How the elements are linked:
ρ: Gib->Pid, Lom->Dil, Ren->Mut, Pom->Pep, Fes->Lat, Far->Rez, Zan->Kas, Mok->Gib, Vuf->Vom, Ked->Far, Mut->Koz, Lim->Gel, Gel->Lod, Pep->Vus, Rik->Vez, Fet->Lav, Dil->Ked, Vof->Vif, Pul->Zan, Saz->Fes, Riz->Lom, Tam->Lub, Lub->Dag, Vus->Lum, Lav->Pul, Bil->Mus, Pid->Zut, Zut->Zem, Dag->Gef, Mus->Zib, Gal->Lim, Lat->Bom, Vif->Fet, Bom->Noz, Zem->Kot, Lum->Gal, Zib->Saz, Vom->Bil, Duv->Vos, Noz->Mok, Gef->Pom, Rez->Kez, Vos->Vuf, Vez->Tam, Kot->Riz, Kez->Duv, Koz->Ker, Lod->Vof, Kas->Ren, Ker->Rik
ε: Gib->Fet, Lom->Gal, Ren->Fes, Pom->Rez, Fes->Ren, Far->Pep, Zan->Bom, Mok->Lav, Vuf->Tam, Ked->Vus, Mut->Saz, Lim->Riz, Gel->Kot, Pep->Far, Rik->Bil, Fet->Gib, Dil->Lum, Vof->Zut, Pul->Noz, Saz->Mut, Riz->Lim, Tam->Vuf, Lub->Vos, Vus->Ked, Lav->Mok, Bil->Rik, Pid->Vif, Zut->Vof, Dag->Duv, Mus->Ker, Gal->Lom, Lat->Kas, Vif->Pid, Bom->Zan, Zem->Lod, Lum->Dil, Zib->Koz, Vom->Vez, Duv->Dag, Noz->Pul, Gef->Kez, Rez->Pom, Vos->Lub, Vez->Vom, Kot->Gel, Kez->Gef, Koz->Zib, Lod->Zem, Kas->Lat, Ker->Mus

In the rows, 524 stands for zero.

The rows follow the links: the fewer symbols apart two elements are, the more alike their rows tend to be.

Each row is also shifted at random along 3 hidden directions that mean nothing.

Some elements, each with a row of numbers:
Zem	[377,560,607,601,563,490,637,474,502,526,627,458,563,539,487,608,375,726,482,628,407,354,571,512,481,647,529,555,460,445,504,503,500,511,514,442,616,554,534,444,660]
Pid	[603,596,545,514,642,629,438,459,430,552,569,461,568,603,568,508,438,464,571,502,612,456,554,333,450,607,566,376,480,510,519,641,489,524,550,600,488,506,584,544,336]
Vos	[725,472,475,579,575,557,541,497,581,571,604,610,628,459,644,550,465,565,568,464,614,483,566,521,436,535,510,572,446,422,526,603,533,434,627,512,542,453,586,479,538]
Kot	[415,549,612,624,521,463,625,501,475,487,623,410,541,564,491,547,451,698,470,577,410,452,554,497,580,637,505,572,515,544,518,481,518,556,481,420,599,586,559,550,678]
Bil	[661,469,556,479,498,446,652,541,429,415,566,567,618,510,625,588,433,707,477,423,533,523,543,594,591,533,517,557,498,559,558,514,536,503,510,496,631,548,548,563,622]
Ker	[326,492,432,482,430,595,499,508,621,507,544,495,458,466,636,445,510,471,646,405,513,622,615,588,582,413,547,563,538,729,624,568,530,548,640,615,505,471,534,591,373]
Gel	[347,559,544,661,506,463,602,479,646,572,482,467,375,554,466,499,523,601,536,701,318,441,554,528,577,520,534,600,602,553,484,415,467,538,565,502,521,577,476,555,628]
Kez	[570,564,436,576,538,597,489,601,593,517,527,589,559,480,478,506,581,350,492,539,545,549,433,608,461,496,533,564,511,417,476,556,564,456,495,464,445,454,607,477,572]
Bom	[425,468,486,443,524,550,436,494,635,622,452,536,410,471,499,538,594,452,649,591,549,472,567,443,464,479,520,465,600,577,455,426,506,509,663,677,423,517,399,459,413]
Dag	[524,485,581,430,554,494,563,637,409,498,488,631,614,490,486,639,589,520,487,646,561,511,356,576,503,540,517,437,569,429,387,464,602,451,422,491,479,492,522,372,634]
Vuf	[581,498,469,499,540,576,571,552,485,491,619,570,662,441,600,537,436,570,509,419,571,523,532,608,493,564,540,520,435,503,536,611,551,474,528,487,565,456,612,453,586]
Fes	[521,466,519,388,458,483,464,550,502,472,433,524,463,542,484,462,600,469,566,516,541,611,468,519,592,444,560,512,592,671,559,433,584,574,492,614,471,572,413,615,395]
Mut	[617,496,463,516,451,514,495,505,545,493,536,481,557,502,612,486,406,589,538,322,533,592,589,567,567,485,502,612,466,606,629,549,492,564,581,585,598,551,565,629,483]
Far	[674,544,495,662,493,415,559,510,652,631,474,579,421,512,448,531,612,481,504,633,456,540,513,579,524,461,483,658,622,407,428,482,517,502,562,458,493,545,447,561,676]
Pom	[483,531,568,405,570,606,436,486,440,534,566,529,597,512,548,588,486,461,573,447,658,448,527,403,441,609,550,384,448,535,528,563,534,527,533,587,522,503,546,440,416]
Mok	[541,489,533,485,603,634,438,547,500,573,504,548,536,551,483,561,529,442,572,604,583,449,486,431,470,554,555,410,521,443,459,520,509,497,514,619,438,487,546,402,427]
Fet	[824,599,531,629,596,452,550,609,434,541,504,565,537,579,513,482,650,428,470,603,585,615,446,556,526,502,509,477,547,331,421,613,576,517,402,404,458,538,554,554,543]
Koz	[427,487,450,446,426,507,535,527,541,446,530,477,528,506,566,454,474,505,522,403,503,590,584,601,596,439,546,581,513,701,614,538,525,527,585,575,524,514,576,637,472]
Pul	[557,570,523,607,594,555,518,552,485,546,606,565,615,536,478,546,533,466,428,454,602,534,474,567,443,557,503,545,428,378,514,648,549,476,497,420,557,469,590,457,618]

Where do the symbols, taken in turn from left to right, take each start?
Answer with the element's name.
[412,550,512,720,539,474,571,520,688,642,516,632,450,505,438,587,628,533,569,719,412,477,531,570,443,524,467,571,619,366,426,508,521,477,577,377,490,499,459,442,678]
ρ ρ ρ ρ ε: Bom
[466,560,482,514,488,514,581,597,476,424,585,489,644,517,464,562,446,561,342,417,470,547,437,651,504,599,517,614,395,462,565,495,576,460,406,378,634,503,640,455,699]
ρ ρ ε: Saz
[573,518,589,448,565,526,552,540,371,470,542,402,602,592,482,552,377,556,401,487,501,467,477,483,557,645,550,526,447,486,499,445,503,561,418,512,599,603,608,508,586]
ρ ρ: Gal
[747,577,626,550,618,522,561,447,401,547,556,465,582,600,583,561,395,617,508,540,545,410,570,426,546,607,528,476,459,471,490,566,474,556,489,527,548,535,574,532,503]
ε ε ρ: Zem
[650,513,592,538,508,461,525,403,525,610,573,431,493,551,535,566,349,670,525,523,463,370,615,406,563,613,530,580,515,524,501,382,505,584,600,571,606,615,465,537,562]
ρ ε ρ ε: Lum
[574,523,577,510,588,598,515,522,506,614,548,545,531,519,565,577,447,512,563,587,562,348,546,404,436,594,522,411,524,433,431,505,478,474,561,597,483,491,468,409,474]
ε ε ε: Fet
[614,472,592,399,596,526,557,560,437,534,522,571,590,500,504,620,543,521,524,582,604,461,426,444,477,559,511,449,512,428,409,488,561,466,481,502,545,531,498,369,614]
ε ρ ρ ε: Lub
[331,565,570,557,515,554,577,483,541,469,501,414,470,558,460,515,428,582,487,541,394,440,569,469,555,599,510,563,507,595,563,429,469,554,543,571,565,558,582,552,566]
ρ ρ ρ ε: Zem
[514,445,513,450,459,453,620,533,462,440,522,511,556,486,588,562,473,660,528,403,500,558,535,556,570,478,521,558,507,623,606,499,541,540,514,502,608,566,495,565,574]
ε ε ε ρ: Rik
[546,471,541,403,488,494,518,636,462,471,404,537,457,541,437,536,600,467,528,637,545,579,392,509,602,478,570,495,603,556,486,391,556,499,415,570,453,578,471,520,534]
ε ε ρ: Bom
[580,511,523,423,526,559,618,625,383,330,557,531,687,522,624,554,437,578,426,397,552,540,388,663,572,547,543,549,453,538,545,576,541,455,451,450,598,501,662,559,574]
ε ρ: Tam
[593,446,550,462,487,469,535,605,534,532,421,633,470,481,594,546,632,531,586,627,576,550,464,575,583,440,522,495,622,514,458,501,544,481,529,567,472,497,422,508,512]
ε ρ: Vom
[544,467,549,492,565,525,524,532,593,605,486,582,462,482,459,621,535,528,561,670,506,371,463,446,463,497,515,505,584,440,384,409,508,448,549,577,465,467,444,387,594]
ρ ε ρ ρ ε: Bom
[669,618,520,646,507,411,525,508,551,550,493,453,441,596,481,472,601,515,502,521,499,642,563,533,584,504,513,601,581,530,565,535,539,645,474,462,506,595,486,678,523]
ε ρ ε: Lom
[297,519,623,452,548,551,579,560,459,454,612,516,605,501,416,660,391,608,395,557,494,355,459,484,474,621,481,524,460,461,440,386,528,485,506,481,651,520,570,306,715]
ρ ε ε: Vus
[594,474,523,445,481,561,535,582,496,466,428,564,467,509,596,449,636,471,609,550,538,653,455,574,613,416,545,517,608,598,516,537,526,488,507,612,451,515,497,607,426]
ρ ε ε ε: Vuf
[561,523,474,533,486,464,572,535,529,460,606,505,632,493,538,549,397,608,420,394,491,570,548,580,513,569,505,619,419,520,561,505,543,493,548,452,636,573,617,532,652]
ε ρ ε: Kas
[626,444,484,503,464,428,598,522,592,539,456,601,454,461,638,522,561,638,609,591,476,586,515,607,632,447,524,604,592,609,508,447,479,512,605,599,519,508,433,592,563]
ρ ε ε: Vez
